Below are the code and all the weights of a small trained network. Each question names an input and a target symbol and asks about switching units off, where a switched-off unit gives its printed mean instead of its output.

import numpy as np


def w(rows, s, z=0):
    codes = np.array(rows[::2]) - 128.0
    scale = np.full(codes.shape[1], s)
    scale[-1] = z or s
    return codes * scale


def norm(h):
    return h / np.sqrt((h * h).mean(-1, keepdims=True) + 1e-5)


def f(y):
    return np.maximum(y, 0)


def softmax(a):
    e = np.exp(a - a.max(-1, keepdims=True))
    return e / e.sum(-1, keepdims=True)


def log_softmax(a):
    a = a - a.max(-1, keepdims=True)
    return a - np.log(np.exp(a).sum(-1, keepdims=True))


def net(x, mask):
    ids = ['βγεηθλξπσψω'.index(c) for c in x.split()]
    T = len(ids)
    res = E[ids] + P[:T]
    u = 0
    for l in range(2):
        r = norm(res)
        for j in range(2):
            rows = slice(3 * j, 3 * j + 3)
            q, k, v = (r @ M[l][rows].T for M in (Q, K, V))
            z = softmax(np.where(np.tri(T) > 0, q @ k.T / 3**0.5, -1e9)) @ v
            o = O[l][rows]
            res = res + np.where(mask[u + j], z, o[:, -1]) @ o[:, :-1]
        u += 2
        y = f(norm(res) @ A[l][:, :-1].T + A[l][:, -1])
        res = res + np.where(mask[u : u + 4], y, B[l][:, -1]) @ B[l][:, :-1]
        u += 4
    return log_softmax(norm(res)[-1] @ U[:, :-1].T + U[:, -1])


Q, K, V, O, A, B = {}, {}, {}, {}, {}, {}
E = w([
[151,140,142],'β',
[147,103,156],'γ',
[153,113,145],'ε',
[157,119,142],'η',
[153,120,146],'θ',
[148,119,152],'λ',
[153,121,147],'ξ',
[159,123,144],'π',
[106,211,152],'σ',
[193,136,149],'ψ',
[115,115,2],'ω',
],0.009)
P = w([
[185,108,80],'0',
[73,51,170],'1',
[2,64,175],'2',
[55,80,175],'3',
[202,115,166],'4',
[158,114,138],'5',
[178,145,124],'6',
[192,136,112],'7',
[205,153,109],'8',
],0.0065)
Q[0] = w([
[167,63,186],'0.h1',
[178,101,132],'0.h1',
[147,50,215],'0.h1',
[114,135,157],'0.h2',
[186,131,252],'0.h2',
[64,134,118],'0.h2',
],0.014)
K[0] = w([
[234,141,155],'0.h1',
[173,169,200],'0.h1',
[253,116,116],'0.h1',
[95,150,153],'0.h2',
[163,255,237],'0.h2',
[42,103,116],'0.h2',
],0.0098)
V[0] = w([
[189,110,121],'0.h1',
[120,83,153],'0.h1',
[69,109,172],'0.h1',
[175,183,63],'0.h2',
[82,112,184],'0.h2',
[120,10,132],'0.h2',
],0.012)
O[0] = w([
[153,67,149,253],'0.h1',
[171,148,148,133],'0.h1',
[169,193,125,35],'0.h1',
[54,95,78,166],'0.h2',
[162,173,173,116],'0.h2',
[253,74,107,15],'0.h2',
],0.013,0.0036)
A[0] = w([
[165,71,198,2],'0.n1',
[205,132,102,71],'0.n2',
[124,129,252,178],'0.n3',
[162,159,165,242],'0.n4',
],0.016,0.0014)
B[0] = w([
[34,233,206,239],'0.n1',
[24,69,43,181],'0.n2',
[1,64,3,254],'0.n3',
[15,121,114,191],'0.n4',
],0.01,0.0058)
Q[1] = w([
[102,88,147],'1.h1',
[101,99,156],'1.h1',
[105,170,201],'1.h1',
[148,106,133],'1.h2',
[191,168,84],'1.h2',
[247,78,189],'1.h2',
],0.014)
K[1] = w([
[89,151,66],'1.h1',
[84,156,81],'1.h1',
[56,174,170],'1.h1',
[104,113,142],'1.h2',
[182,46,187],'1.h2',
[23,8,191],'1.h2',
],0.013)
V[1] = w([
[134,154,61],'1.h1',
[92,202,67],'1.h1',
[177,160,44],'1.h1',
[180,105,6],'1.h2',
[110,199,210],'1.h2',
[171,220,107],'1.h2',
],0.016)
O[1] = w([
[125,179,139,123],'1.h1',
[176,197,119,196],'1.h1',
[45,205,92,1],'1.h1',
[74,151,9,109],'1.h2',
[135,120,233,96],'1.h2',
[43,164,125,34],'1.h2',
],0.016,0.007)
A[1] = w([
[119,118,181,4],'1.n1',
[176,111,54,111],'1.n2',
[249,62,121,62],'1.n3',
[118,33,159,125],'1.n4',
],0.019,0.0012)
B[1] = w([
[139,105,88,202],'1.n1',
[58,128,104,190],'1.n2',
[252,69,132,215],'1.n3',
[76,123,189,254],'1.n4',
],0.027,0.01)
U = w([
[64,2,108,204],'β',
[174,199,139,255],'γ',
[155,109,118,54],'ε',
[165,99,117,60],'η',
[161,111,122,60],'θ',
[171,106,117,62],'λ',
[187,79,117,85],'ξ',
[181,80,117,85],'π',
[26,158,251,121],'σ',
[143,87,159,102],'ψ',
[98,169,14,147],'ω',
],0.0084,0.0095)

Each question gives the input, a string of symbols that net reads in full, and the target symbol t.
The units are the heads (3 rows each of Q, K, V and O) and the neurons (one row each of A and B). Each row of codes is followed by its name. A weight is (code - 128) times the scale printed after its matrix; where a second scale follows, it is the last column's (O, A, B and U).
mask holds one flag per unit, layer by layer, with each layer's heads first. A switched-off unit (its flag False) gives its mean, the last column of its rows in O or B, instead of its output. The means were averaged over made-up inputs and are rounded, as every weight is.
A unit's drop is (log p(t) with every unit on - log p(t) with that unit switched off) / (log p(t) with every unit on - log p(t) with every unit switched off).
The circuit of an input: a set's keep is (log p(t) with only the set's units on - log p(t) with every unit switched off) / (log p(t) with every unit on - log p(t) with every unit switched off). Starting from all 12 units, units are removed one at a time, each time the one whose removal leaves the highest keep (on an exact tie, the one counted first), for as long as the keep stays at least 0.8.
units of the circuit, in order: the units of the circuit, biggest drop first
unit that matters most: the unit with the biggest drop
k most important neurons: the k neurons with the biggest drops, biggest first
k most important neurons of layer l: the k neurons of layer l with the biggest drops, biggest first
heads that matter: for each layer, one digit per head in row order, 1 if its drop is at least 0.15 and else 0, layers parted by /
input ω ω π β, target ω: heads that matter => 00 / 01
input β λ σ π β σ ξ, target σ: 2 most important neurons => [1.n3 1.n4]
input β σ γ σ η, target σ: units of the circuit, in order => [0.n1 1.n3]
input ξ π η ω θ, target ω: heads that matter => 11 / 01
input β σ β σ σ, target γ: 3 most important neurons => [1.n4 0.n3 1.n2]
input σ ψ ω ε γ σ σ β ξ, target σ: heads that matter => 10 / 01
input ω σ θ σ σ π π, target σ: heads that matter => 10 / 00
input π σ θ θ, target σ: heads that matter => 01 / 00
input λ σ γ ω γ, target ω: units of the circuit, in order => [0.n3 1.h2 0.h1 0.h2]
input β σ σ π, target σ: units of the circuit, in order => [1.n3 0.n1 0.h2]
input σ λ β ξ σ ω θ, target ω: heads that matter => 10 / 01
input ω β ω λ, target ω: unit that matters most => 1.h2
input β ω σ β η σ ω η ε, target ω: heads that matter => 10 / 11
input β η θ ω ξ σ β, target σ: heads that matter => 11 / 01
input ε ε π η σ, target σ: heads that matter => 11 / 00
input ξ σ η, target σ: unit that matters most => 0.h2
input σ η ε, target σ: heads that matter => 01 / 01
input β ξ σ, target σ: 2 most important neurons => [1.n3 0.n4]
input σ ψ β σ ω η, target ω: heads that matter => 10 / 01
input λ σ ω ε σ σ ε, target σ: heads that matter => 10 / 00
input β σ β ψ β σ λ, target σ: 2 most important neurons of layer 1 => [1.n3 1.n4]
input ξ β σ σ β θ, target σ: 2 most important neurons => [0.n1 1.n3]
input σ σ θ ω β, target ω: heads that matter => 11 / 01
input θ σ ξ ξ ω ξ γ, target ω: unit that matters most => 1.h2
input σ σ β, target σ: 2 most important neurons => [1.n3 0.n3]
input π σ π π η ξ ω ξ ξ, target ω: 2 most important neurons => [0.n1 1.n4]
